Below are the code and all the weights of a small trained network. Each question names an input and a class and asks about switching units off, where a switched-off unit gives its printed mean instead of its output.

import numpy as np


def w(rows, s, z=0):
    codes = np.array(rows[::2]) - 128.0
    scale = np.full(codes.shape[1], s)
    scale[-1] = z or s
    return codes * scale


def f(y):
    return np.maximum(y, 0)


def log_softmax(a):
    a = a - a.max(-1, keepdims=True)
    return a - np.log(np.exp(a).sum(-1, keepdims=True))


def net(x, mask):
    res = np.array(x, float).reshape(1, 3) / 4 @ E
    y = f(res @ A[0][:, :-1].T + A[0][:, -1])
    res = res + np.where(mask, y, B[0][:, -1]) @ B[0][:, :-1]
    return log_softmax(res[-1] @ U[:, :-1].T + U[:, -1])


A, B = {}, {}
E = w([
[130,178,143,174,180,66,87,128,164],'x0',
[178,42,99,112,249,125,173,55,61],'x1',
[79,104,65,169,108,130,27,104,51],'x2',
],0.013)
A[0] = w([
[164,102,176,70,159,117,191,89,106,135],'n0',
[99,110,69,158,96,104,75,77,87,168],'n1',
[91,136,200,95,86,126,146,132,252,214],'n2',
[130,171,108,137,65,219,174,82,103,161],'n3',
[234,124,128,15,88,170,192,75,101,118],'n4',
[172,90,166,120,71,95,143,159,139,51],'n5',
[80,122,98,92,17,134,170,150,129,211],'n6',
[119,221,199,186,200,67,110,181,149,253],'n7',
[144,67,87,149,150,132,185,72,104,148],'n8',
[156,63,136,78,122,156,214,101,144,195],'n9',
[66,54,95,121,123,64,142,107,62,115],'n10',
[46,158,127,210,78,55,89,193,152,178],'n11',
[177,114,146,155,188,112,196,105,133,161],'n12',
[92,112,111,57,114,228,149,136,65,183],'n13',
[99,101,63,215,146,166,112,105,115,143],'n14',
[140,75,110,41,77,244,87,149,112,89],'n15',
[99,163,177,89,128,135,178,155,254,225],'n16',
],0.0095,0.0038)
B[0] = w([
[96,125,121,135,182,100,93,154,132,200],'n0',
[167,89,111,95,134,129,159,138,106,225],'n1',
[89,140,93,130,170,88,142,194,105,235],'n2',
[86,118,154,159,131,154,102,91,92,178],'n3',
[135,101,93,104,130,152,164,76,92,206],'n4',
[119,137,85,126,152,135,130,96,129,152],'n5',
[145,97,139,164,117,159,136,163,90,217],'n6',
[246,131,209,192,151,106,111,130,82,237],'n7',
[143,96,92,123,92,131,119,145,117,212],'n8',
[90,45,70,73,170,170,177,83,70,208],'n9',
[145,90,124,138,137,99,99,134,117,200],'n10',
[74,117,102,130,156,110,153,146,98,250],'n11',
[146,120,133,151,152,136,87,151,135,204],'n12',
[145,134,127,172,68,176,143,39,121,203],'n13',
[127,82,118,91,125,87,169,128,116,201],'n14',
[157,157,131,184,129,149,151,94,121,196],'n15',
[143,90,121,71,189,126,109,174,114,242],'n16',
],0.012,0.014)
U = w([
[119,86,86,70,112,164,174,91,54,240],'0',
[64,144,132,176,78,194,137,176,103,42],'1',
[153,83,100,54,76,120,88,141,135,5],'2',
[103,205,112,100,113,170,88,116,191,12],'3',
[134,103,128,102,197,84,107,250,91,192],'4',
[220,122,241,178,70,140,122,78,71,95],'5',
[102,254,178,201,111,159,119,72,157,55],'6',
[108,147,149,34,81,97,173,145,171,8],'7',
],0.009,0.0024)

Each question gives the input, the list of numbers given to net, and the class t.
The units are the neurons (one row each of A and B). Each row of codes is followed by its name. A weight is (code - 128) times the scale printed after its matrix; where a second scale follows, it is the last column's (A, B and U).
mask holds one flag per neuron, in row order. A switched-off neuron (its flag False) gives its mean, the last column of its row in B, instead of its output. The means were averaged over made-up inputs and are rounded, as every weight is.
A unit's drop is (log p(t) with every unit on - log p(t) with that unit switched off) / (log p(t) with every unit on - log p(t) with every unit switched off).
The circuit of an input: a set's keep is (log p(t) with only the set's units on - log p(t) with every unit switched off) / (log p(t) with every unit on - log p(t) with every unit switched off). Starting from the 12 units with the biggest drops (on a tie, the unit counted first), units are removed one at a time, each time the one whose removal leaves the highest keep (on an exact tie, the one counted first), for as long as the keep stays at least 0.8.
units of the circuit, in order: the units of the circuit, biggest drop first
k most important neurons: the k neurons with the biggest drops, biggest first
drop of u: that unit's drop, to one decimal
input [6,4,2], class 5: 4 most important neurons : n2, n16, n11, n7
input [7,4,0], class 5: units of the circuit, in order : n2, n7
input [-2,-8,7], class 1: units of the circuit, in order : n9, n16
input [7,1,-1], class 5: units of the circuit, in order : n7
input [2,0,0], class 5: units of the circuit, in order : n2, n9
input [-7,-8,7], class 1: 2 most important neurons : n7, n11
input [-6,-5,6], class 5: 3 most important neurons : n9, n15, n2
input [-8,0,7], class 5: 2 most important neurons : n15, n13
input [-8,-6,3], class 1: drop of n7 : 0.6
input [-6,-1,4], class 5: drop of n11 : 0.2
input [-3,-4,2], class 1: drop of n9 : 0.1
input [-6,-5,-1], class 1: drop of n14 : 0.2
